Below is a small trained network, with its code and all its weights. Each question gives an input and a target symbol and asks what happens when units are switched off, that is, made to give their printed mean instead of their output.

import numpy as np


def w(rows, s, z=0):
    codes = np.array(rows[::2]) - 128.0
    scale = np.full(codes.shape[1], s)
    scale[-1] = z or s
    return codes * scale


def norm(h):
    return h / np.sqrt((h * h).mean(-1, keepdims=True) + 1e-5)


def f(y):
    return y / 2 * (1 + np.tanh(0.7978845608 * (y + 0.044715 * y**3)))


def softmax(a):
    e = np.exp(a - a.max(-1, keepdims=True))
    return e / e.sum(-1, keepdims=True)


def log_softmax(a):
    a = a - a.max(-1, keepdims=True)
    return a - np.log(np.exp(a).sum(-1, keepdims=True))


def net(x, mask):
    ids = ['Ξζθμπσψω'.index(c) for c in x.split()]
    T = len(ids)
    res = E[ids] + P[:T]
    q, k, v = (norm(res) @ M[0].T for M in (Q, K, V))
    z = softmax(np.where(np.tri(T) > 0, q @ k.T / 2**0.5, -1e9)) @ v
    res = res + np.where(mask[0], z, O[0][:, -1]) @ O[0][:, :-1]
    y = f(norm(res) @ A[0][:, :-1].T + A[0][:, -1])
    res = res + np.where(mask[1:25], y, B[0][:, -1]) @ B[0][:, :-1]
    return log_softmax(norm(res)[-1] @ U[:, :-1].T + U[:, -1])


Q, K, V, O, A, B = {}, {}, {}, {}, {}, {}
E = w([
[50,185,108],'Ξ',
[117,83,69],'ζ',
[45,201,119],'θ',
[196,73,212],'μ',
[57,137,92],'π',
[189,254,216],'σ',
[190,78,204],'ψ',
[52,133,212],'ω',
],0.0069)
P = w([
[180,35,205],'0',
[165,101,207],'1',
[157,124,189],'2',
[159,142,183],'3',
[166,157,180],'4',
[171,169,173],'5',
[177,182,165],'6',
[181,194,161],'7',
[185,206,158],'8',
[193,220,150],'9',
[195,232,148],'10',
[197,244,144],'11',
[203,253,139],'12',
],0.0025)
Q[0] = w([
[6,130,2],'head 0',
[66,194,240],'head 0',
],0.0043)
K[0] = w([
[48,64,12],'head 0',
[3,229,167],'head 0',
],0.0043)
V[0] = w([
[9,212,175],'head 0',
[172,211,253],'head 0',
],0.0033)
O[0] = w([
[188,53,3,187],'head 0',
[84,39,167,5],'head 0',
],0.0035,0.0013)
A[0] = w([
[107,123,115,65],'neuron 0',
[76,162,147,122],'neuron 1',
[124,15,116,54],'neuron 2',
[208,87,134,139],'neuron 3',
[76,116,188,169],'neuron 4',
[91,106,83,90],'neuron 5',
[138,128,134,68],'neuron 6',
[131,130,104,77],'neuron 7',
[174,119,172,68],'neuron 8',
[128,100,208,169],'neuron 9',
[96,128,114,93],'neuron 10',
[136,182,169,140],'neuron 11',
[173,51,72,94],'neuron 12',
[65,87,134,134],'neuron 13',
[173,5,123,62],'neuron 14',
[163,135,111,132],'neuron 15',
[158,101,118,145],'neuron 16',
[184,171,112,103],'neuron 17',
[127,136,119,64],'neuron 18',
[218,35,173,2],'neuron 19',
[128,130,125,109],'neuron 20',
[223,81,105,139],'neuron 21',
[139,109,173,71],'neuron 22',
[210,192,142,21],'neuron 23',
],0.011,0.003)
B[0] = w([
[127,130,140,112],'neuron 0',
[117,80,163,238],'neuron 1',
[113,95,98,160],'neuron 2',
[83,125,157,204],'neuron 3',
[166,50,90,188],'neuron 4',
[119,141,160,233],'neuron 5',
[161,165,120,81],'neuron 6',
[140,177,138,139],'neuron 7',
[147,170,158,149],'neuron 8',
[165,174,54,235],'neuron 9',
[121,140,164,159],'neuron 10',
[115,68,152,233],'neuron 11',
[128,129,165,228],'neuron 12',
[133,86,136,158],'neuron 13',
[80,52,103,211],'neuron 14',
[112,127,115,175],'neuron 15',
[94,122,141,142],'neuron 16',
[129,114,90,233],'neuron 17',
[126,136,127,106],'neuron 18',
[2,151,116,242],'neuron 19',
[132,130,128,120],'neuron 20',
[107,120,183,251],'neuron 21',
[167,181,98,118],'neuron 22',
[101,65,109,203],'neuron 23',
],0.0065,0.0018)
U = w([
[117,240,121,123],'Ξ',
[72,193,224,86],'ζ',
[58,42,163,196],'θ',
[138,123,117,1],'μ',
[134,159,2,187],'π',
[209,138,169,208],'σ',
[160,129,138,67],'ψ',
[191,40,85,208],'ω',
],0.012,0.0036)

Each question gives the input, a string of symbols that net reads in full, and the target symbol t.
The units are the heads (2 rows each of Q, K, V and O) and the neurons (one row each of A and B). Each row of codes is followed by its name. A weight is (code - 128) times the scale printed after its matrix; where a second scale follows, it is the last column's (O, A, B and U).
mask holds one flag per unit, heads first, then neurons. A switched-off unit (its flag False) gives its mean, the last column of its rows in O or B, instead of its output. The means were averaged over made-up inputs and are rounded, as every weight is.
A unit's drop is (log p(t) with every unit on - log p(t) with that unit switched off) / (log p(t) with every unit on - log p(t) with every unit switched off).
The circuit of an input: a set's keep is (log p(t) with only the set's units on - log p(t) with every unit switched off) / (log p(t) with every unit on - log p(t) with every unit switched off). Starting from the 12 units with the biggest drops (on a tie, the unit counted first), units are removed one at a time, each time the one whose removal leaves the highest keep (on an exact tie, the one counted first), for as long as the keep stays at least 0.8.
circuit, biggest first: the units of the circuit, biggest drop first
unit that matters most: the unit with the biggest drop
top k neurons: the k neurons with the biggest drops, biggest first
drop of u: that unit's drop, to one decimal
input ζ ζ ζ θ, target θ: circuit, biggest first -> [neuron 1; neuron 4]
input Ξ ζ ζ ζ σ π π μ Ξ θ, target θ: circuit, biggest first -> [neuron 1; neuron 11]
input ζ π π, target ζ: top 3 neurons -> [neuron 14; neuron 9; neuron 23]
input σ ζ μ Ξ ζ π π ζ θ ω ζ θ ψ, target θ: top 2 neurons -> [neuron 14; neuron 23]
input σ μ π π Ξ σ π σ π ζ ζ, target ζ: top 2 neurons -> [neuron 21; neuron 4]
input σ π ζ ψ ζ μ Ξ, target θ: unit that matters most -> neuron 1
input ζ θ ψ ζ θ Ξ ζ π ζ σ Ξ ω μ, target θ: top 2 neurons -> [neuron 14; neuron 23]
input θ ζ ψ π π, target ζ: circuit, biggest first -> [neuron 14; neuron 23; neuron 17; neuron 2]
input μ ζ ζ Ξ ζ π ζ, target π: top 2 neurons -> [neuron 17; neuron 19]
input ψ ζ μ ζ ζ ψ, target ζ: top 4 neurons -> [neuron 19; neuron 8; neuron 22; neuron 3]
input ω ω ζ π ζ ζ π ω ζ ζ Ξ ω, target ω: top 2 neurons -> [neuron 4; neuron 9]
input σ ω σ π ζ θ π ζ σ ζ μ, target θ: top 2 neurons -> [neuron 14; neuron 19]
input ζ σ σ ζ Ξ π π π, target Ξ: drop of neuron 17 -> 0.0
input θ ζ θ π π ω σ ψ θ σ π, target Ξ: drop of neuron 4 -> 0.3
input σ θ σ σ Ξ ζ ψ ζ Ξ Ξ ζ, target Ξ: drop of neuron 14 -> 0.4
input θ ζ ζ π σ π π ζ, target Ξ: drop of neuron 1 -> 0.3
input Ξ π σ π ζ ζ, target ζ: unit that matters most -> head 0
